What each symbol does to the points:
state | tu ku gi
j299 | j432 j255 j575
j755 | j792 j966 j590
j511 | j161 j772 j536
j132 | j354 j890 j493
j459 | j127 j400 j559
j213 | j755 j838 j733
j542 | j949 j481 j302
j26 | j302 j556 j242
j109 | j759 j302 j730
j571 | j407 j812 j556
j730 | j575 j894 j182
j709 | j843 j354 j101
j887 | j420 j14 j812
j322 | j75 j139 j723
j202 | j749 j39 j75
j890 | j559 j505 j127
j420 | j21 j115 j39
j690 | j395 j991 j852
j439 | j381 j253 j202
j101 | j255 j63 j461
j75 | j530 j322 j714
j906 | j937 j161 j322
j671 | j723 j887 j39
j21 | j671 j161 j723
j733 | j772 j843 j511
j772 | j690 j255 j890
j115 | j428 j271 j887
j108 | j924 j792 j906
j271 | j590 j780 j590
j666 | j161 j205 j887
j112 | j666 j536 j666
j843 | j101 j528 j255
j39 | j439 j252 j115
j255 | j733 j709 j772
j428 | j887 j590 j420
j432 | j975 j870 j354
j182 | j505 j759 j690
j749 | j571 j439 j749
j580 | j671 j402 j749
j937 | j838 j108 j966
j780 | j907 j937 j723
j354 | j363 j299 j63
j407 | j556 j322 j33
j590 | j14 j213 j115
j139 | j227 j671 j812
j975 | j354 j63 j528
j575 | j182 j109 j843
j714 | j133 j749 j39
j205 | j112 j432 j792
j381 | j481 j714 j163
j852 | j870 j548 j363
j33 | j907 j571 j26
j481 | j163 j133 j370
j493 | j548 j127 j690
j723 | j473 j420 j139
j242 | j252 j812 j253
j63 | j255 j975 j843
j812 | j213 j473 j647
j370 | j542 j302 j949
j870 | j363 j688 j299
j924 | j906 j733 j937
j395 | j852 j493 j870
j907 | j26 j838 j407
j647 | j402 j227 j407
j759 | j252 j400 j575
j792 | j666 j688 j161
j363 | j354 j395 j432
j161 | j115 j101 j709
j249 | j14 j461 j688
j838 | j966 j924 j780
j528 | j63 j432 j709
j536 | j688 j788 j132
j977 | j890 j894 j559
j966 | j780 j906 j213
j991 | j493 j733 j548
j253 | j402 j82 j39
j473 | j115 j21 j227
j402 | j39 j242 j439
j548 | j690 j132 j690
j163 | j852 j497 j542
j788 | j511 j733 j709
j82 | j242 j33 j252
j133 | j497 j505 j977
j127 | j132 j977 j127
j559 | j127 j459 j132
j505 | j459 j730 j977
j530 | j714 j202 j133
j400 | j894 j370 j109
j227 | j115 j666 j322
j556 | j253 j647 j253
j14 | j571 j755 j428
j688 | j205 j108 j112
j302 | j400 j370 j894
j949 | j302 j163 j400
j497 | j381 j530 j575
j894 | j109 j949 j759
j461 | j788 j666 j511
j252 | j253 j26 j402

In the rows, 24 stands for zero.

The rows follow the links: the fewer symbols apart two points are, the more alike their rows tend to be.

Some points and rows for them; each showing differs a little:
j370
31,23,22,30,37,9,42,26,31,24,18,42,26,19,21,31,14,41,22,25,21,15,34,30,17,35,41,38,26,33,16,13,22,20,17,24,25,16,30,32,17,27,22,20,23,16,30,20,32,5,15,15,25,32,10,16,29,16,22,13,16,23
j528
26,13,8,24,21,35,17,27,31,31,20,30,22,24,17,27,36,25,24,19,30,25,38,7,35,39,19,16,23,21,47,42,27,32,32,30,21,20,28,17,36,26,11,16,29,22,17,29,33,23,28,25,12,15,30,23,14,14,32,30,24,13
j127
20,29,33,30,15,35,8,34,21,26,36,26,27,12,32,16,23,9,16,20,37,16,5,37,23,2,23,17,26,25,18,20,27,26,19,20,35,21,17,26,19,23,28,26,34,28,19,27,18,34,29,23,34,39,17,32,34,35,32,21,33,26
j112
19,23,11,26,21,23,19,26,16,10,19,29,28,15,8,36,33,12,17,36,26,25,29,18,39,30,10,23,27,15,26,43,20,38,43,32,27,26,30,25,19,36,8,35,24,23,23,24,24,29,37,29,21,10,24,19,21,33,16,27,29,19
j213
17,26,30,20,16,19,32,24,8,24,18,14,16,27,11,30,20,17,29,38,16,38,23,27,18,17,7,33,32,18,3,31,28,31,31,23,32,31,41,17,19,35,31,36,15,33,35,19,17,22,20,25,25,19,18,25,18,37,10,15,18,24
j907
22,28,34,19,15,30,37,27,20,42,31,8,8,35,23,22,18,26,37,22,17,41,27,26,10,11,21,28,30,25,12,22,31,24,17,13,26,31,36,12,25,23,40,21,21,34,33,25,20,19,13,26,24,24,23,35,12,26,28,13,15,19
j894
31,30,20,33,29,16,39,37,30,28,28,44,25,12,22,29,15,33,19,20,27,11,31,33,17,22,43,32,26,32,13,13,23,25,18,20,30,15,28,32,12,26,18,20,35,16,27,21,28,11,19,16,28,35,8,19,29,19,31,8,20,19
j139
25,42,23,22,33,14,27,22,27,5,32,22,38,31,22,29,26,22,31,31,18,24,22,25,35,20,30,29,18,20,18,15,7,24,31,28,17,38,12,36,19,17,18,31,29,18,24,20,14,42,35,33,30,15,38,14,33,30,18,33,28,38
j690
18,14,43,31,31,35,9,20,31,37,12,22,35,40,27,23,20,23,19,26,26,29,7,25,19,9,18,24,21,26,24,24,27,24,25,34,26,25,22,18,39,18,34,25,17,23,24,18,16,31,12,20,27,47,31,19,32,25,23,35,26,44
j63
25,14,8,24,21,35,17,28,31,32,22,30,21,24,17,27,36,24,24,19,31,25,38,6,34,37,19,16,23,23,46,42,27,32,32,30,20,20,27,16,34,27,12,17,28,22,16,30,33,24,28,26,12,15,31,23,12,14,34,30,25,12
j407
27,35,30,18,17,30,33,28,31,40,41,10,12,38,30,19,22,30,44,14,18,38,27,22,16,11,31,24,24,27,21,14,25,21,15,12,20,34,25,14,28,9,37,15,30,29,25,30,19,29,17,31,23,21,35,33,15,19,36,19,19,23
j26
28,31,27,23,21,29,39,32,35,44,39,19,14,35,28,21,19,33,41,12,20,32,32,21,14,14,39,26,25,29,19,14,26,23,13,12,21,30,27,15,27,12,33,12,33,23,25,27,22,23,14,26,22,27,28,30,15,14,40,13,16,20
j163
32,15,27,25,40,10,33,13,28,20,10,33,29,25,32,22,15,43,18,26,20,16,27,29,16,44,33,34,22,34,27,15,26,12,16,29,21,16,24,32,24,27,29,21,12,20,30,22,35,7,17,15,23,33,15,19,33,16,12,26,21,29
j559
21,31,31,30,13,34,12,35,20,24,36,28,25,8,32,16,23,9,14,20,36,14,7,38,22,4,25,17,26,24,16,20,28,27,19,17,35,20,17,28,16,25,25,27,35,29,20,28,20,30,30,23,35,37,16,34,33,35,34,19,33,23
j838
20,21,32,18,15,24,31,20,8,31,20,12,10,26,18,25,20,22,28,32,18,38,23,28,12,21,9,30,34,21,9,32,34,27,25,19,30,27,42,16,20,35,36,32,13,38,36,23,22,15,16,24,25,23,16,35,15,35,13,14,18,18
j182
27,27,27,37,27,28,27,38,32,33,30,42,27,13,26,25,16,27,15,18,34,8,20,35,18,12,41,27,25,33,17,13,26,27,16,20,32,15,22,29,20,23,21,20,36,17,23,20,24,18,18,15,30,45,11,20,30,20,39,11,25,25
j709
24,16,6,24,18,35,17,29,26,29,23,29,19,20,15,28,36,19,23,20,31,24,37,9,36,36,17,13,25,20,43,45,27,33,34,27,21,20,29,17,31,30,10,19,29,22,17,29,32,23,33,26,13,12,29,25,13,18,33,28,27,9
j249
19,27,11,26,21,20,23,30,17,10,21,30,26,18,5,37,31,12,21,38,24,26,31,18,37,27,13,25,27,14,21,41,18,39,44,31,25,27,30,26,18,35,8,36,28,21,24,20,21,29,37,29,21,9,26,16,21,32,17,25,27,22

Each walk starts at a row. The symbols on each line, taken left to right, move it on to the next point.
Each answer is a row, close to the row of the point it stands for.
---
20,16,29,18,13,24,26,20,6,29,16,13,11,23,19,24,22,20,25,31,19,37,23,27,13,26,4,27,34,21,14,36,35,28,26,20,31,24,41,17,20,37,35,34,11,39,32,25,24,16,19,24,23,21,15,35,16,35,12,18,18,16
gi ku ku gi ku tu -> 23,14,8,24,16,38,15,29,28,32,23,30,18,19,16,25,36,18,20,19,33,24,35,10,34,34,16,14,26,20,44,45,29,33,33,28,24,19,29,14,32,31,13,20,29,25,16,31,32,23,32,25,13,14,28,28,13,18,33,29,27,10
ku gi gi gi gi gi tu tu -> 21,8,30,29,35,34,12,17,35,37,8,25,32,43,20,27,26,31,22,26,25,29,23,11,26,27,18,21,21,23,39,33,25,28,32,37,20,25,24,14,44,21,24,21,17,18,22,20,23,27,14,21,17,36,37,14,25,16,23,40,24,38
---
23,45,26,24,28,20,32,31,33,20,38,18,28,37,20,29,23,24,41,26,18,32,25,23,29,9,35,29,21,20,13,12,11,26,28,22,18,40,17,25,23,11,23,23,35,18,23,21,11,41,28,34,27,15,40,16,26,24,28,25,24,36
ku gi gi gi gi tu ku tu -> 21,24,8,23,17,23,24,27,14,12,24,27,24,16,8,35,35,13,22,33,26,24,34,17,39,31,13,23,26,15,27,44,21,37,42,29,25,27,30,26,19,36,7,34,26,25,24,25,25,29,37,30,20,6,26,21,17,31,19,26,28,15
ku ku tu gi ku ku ku -> 22,10,17,28,27,39,11,23,35,36,13,28,26,34,18,27,35,26,22,22,30,27,30,6,33,33,17,16,20,22,46,41,27,32,33,34,20,21,25,15,43,24,15,19,23,19,17,25,29,26,22,24,12,26,36,19,18,13,31,37,25,24
---
16,17,44,30,28,37,8,22,28,34,17,20,35,35,30,20,22,20,18,25,28,26,5,29,20,5,17,21,20,24,22,23,27,26,24,31,28,26,19,19,37,20,34,28,21,25,24,18,14,34,15,21,31,48,31,23,33,29,25,34,29,42
gi tu gi ku tu ku gi tu ku -> 19,12,40,30,34,33,12,18,33,36,9,23,35,45,26,25,22,29,21,27,23,31,13,21,21,18,18,24,20,24,29,26,26,25,28,35,23,27,22,19,42,19,30,25,15,22,25,17,18,28,11,21,24,45,34,16,31,22,20,39,24,45
tu tu gi ku ku gi -> 24,19,5,24,17,34,18,28,25,26,26,31,19,17,14,27,36,18,22,21,31,23,37,9,37,37,18,14,26,20,43,45,27,33,35,27,23,20,27,18,30,31,9,21,30,22,18,30,32,25,35,25,13,10,28,25,13,20,31,27,27,8
---
22,22,6,25,14,28,20,31,17,16,26,30,23,12,13,31,37,13,19,27,30,22,34,15,39,32,14,17,24,18,33,45,23,37,38,28,27,23,29,25,21,35,7,30,31,25,20,27,28,28,38,28,19,9,24,24,14,28,26,25,29,11
gi tu ku tu gi tu ku gi gi ku -> 15,15,44,30,28,37,8,21,27,37,13,19,32,39,26,21,21,21,19,27,26,29,7,26,18,7,15,22,24,24,23,25,28,28,27,32,26,26,22,17,39,20,34,28,17,25,25,19,15,31,13,21,27,46,32,23,32,27,22,34,28,42
tu tu gi tu tu gi gi tu tu ku -> 24,9,15,28,29,36,16,24,35,37,12,32,27,34,17,29,33,29,21,20,29,26,34,6,32,36,19,18,21,23,46,40,27,32,32,36,20,21,27,16,41,24,14,18,22,18,19,25,31,23,21,22,12,27,33,18,17,12,32,35,24,23
---
24,40,21,22,33,14,26,22,31,5,33,25,39,29,25,28,26,23,30,30,20,22,21,24,37,22,33,27,17,20,23,14,8,21,30,30,16,36,10,35,21,16,16,27,31,16,21,22,17,41,36,34,29,14,39,14,35,27,20,36,30,38
ku ku tu tu ku ku tu ku ku gi -> 18,21,17,23,19,20,26,23,7,13,14,23,21,18,7,34,29,12,21,39,21,30,31,22,29,30,6,27,30,16,17,42,24,37,41,28,29,27,36,23,19,40,16,38,17,28,30,20,23,23,32,27,22,12,20,23,17,37,11,22,23,19
gi gi tu gi ku ku ku ku gi -> 18,14,19,27,10,45,3,32,21,34,24,26,19,16,20,21,33,9,15,19,36,23,20,19,29,18,10,9,29,18,37,44,32,35,32,26,30,18,27,13,30,29,18,25,30,29,16,30,27,28,31,26,20,27,24,33,20,28,33,29,31,16
---
20,29,32,31,13,36,10,34,20,24,35,26,24,8,33,16,24,8,12,19,37,14,7,38,24,5,24,15,26,25,19,23,28,27,19,18,35,18,17,27,19,26,27,28,35,29,20,27,21,30,31,24,33,36,17,35,32,35,34,19,35,22
ku ku tu tu tu ku tu tu tu ku -> 31,30,20,34,26,21,34,39,31,28,31,44,24,8,23,28,16,30,16,19,31,10,28,33,21,19,43,28,27,32,15,14,25,26,17,20,32,14,25,31,14,25,17,19,36,18,24,23,28,13,22,16,29,36,9,20,29,20,35,7,22,17
ku tu gi gi tu gi ku ku ku tu -> 20,11,39,28,38,30,14,15,34,34,5,23,36,44,25,24,20,32,21,28,23,30,14,19,20,22,20,25,21,25,30,24,26,22,26,36,22,25,23,19,40,19,32,24,12,19,26,18,21,26,12,20,24,42,33,15,32,20,19,38,23,44
---
27,41,27,21,24,30,34,30,35,32,43,13,21,38,31,21,25,28,42,15,19,32,28,20,23,10,37,24,19,26,23,12,18,21,17,17,17,37,17,21,30,7,29,15,36,22,21,27,16,38,22,33,26,19,40,26,18,18,39,24,22,27
tu gi ku ku gi gi ku gi gi -> 32,36,25,16,29,19,25,15,32,14,37,14,28,32,43,12,27,29,36,16,22,23,24,24,30,29,38,20,14,27,35,9,18,8,15,20,13,31,7,31,27,10,29,16,28,22,18,30,25,37,32,31,26,14,37,27,29,17,30,35,28,28
gi tu ku tu tu gi -> 27,36,28,21,21,30,33,30,36,40,42,14,15,36,30,18,23,30,42,13,21,33,28,20,18,13,37,21,22,28,26,13,24,20,15,13,18,31,21,15,30,7,35,11,33,25,22,30,21,29,19,29,22,21,36,30,17,15,41,22,20,22
---
16,15,44,31,30,35,8,21,29,35,13,20,34,39,28,21,21,23,19,26,26,28,7,27,20,8,17,23,21,25,24,22,27,25,24,33,26,26,20,19,39,19,34,27,18,24,24,17,15,33,13,21,28,48,31,19,33,26,22,36,26,44
ku ku ku gi gi ku -> 23,32,30,31,15,32,16,38,21,24,37,30,24,5,31,19,22,11,15,19,36,12,10,39,22,6,30,19,27,26,15,17,26,27,18,17,36,19,17,30,15,25,26,27,37,26,20,26,21,28,30,21,35,36,14,32,33,33,34,15,32,20
gi gi ku ku ku ku gi -> 31,31,19,33,28,20,41,39,34,32,32,41,25,14,22,30,17,35,23,17,27,12,34,29,19,21,44,32,23,33,16,12,24,26,15,19,29,18,26,29,18,21,19,17,36,16,25,22,27,13,17,17,26,34,11,19,23,16,37,6,20,19
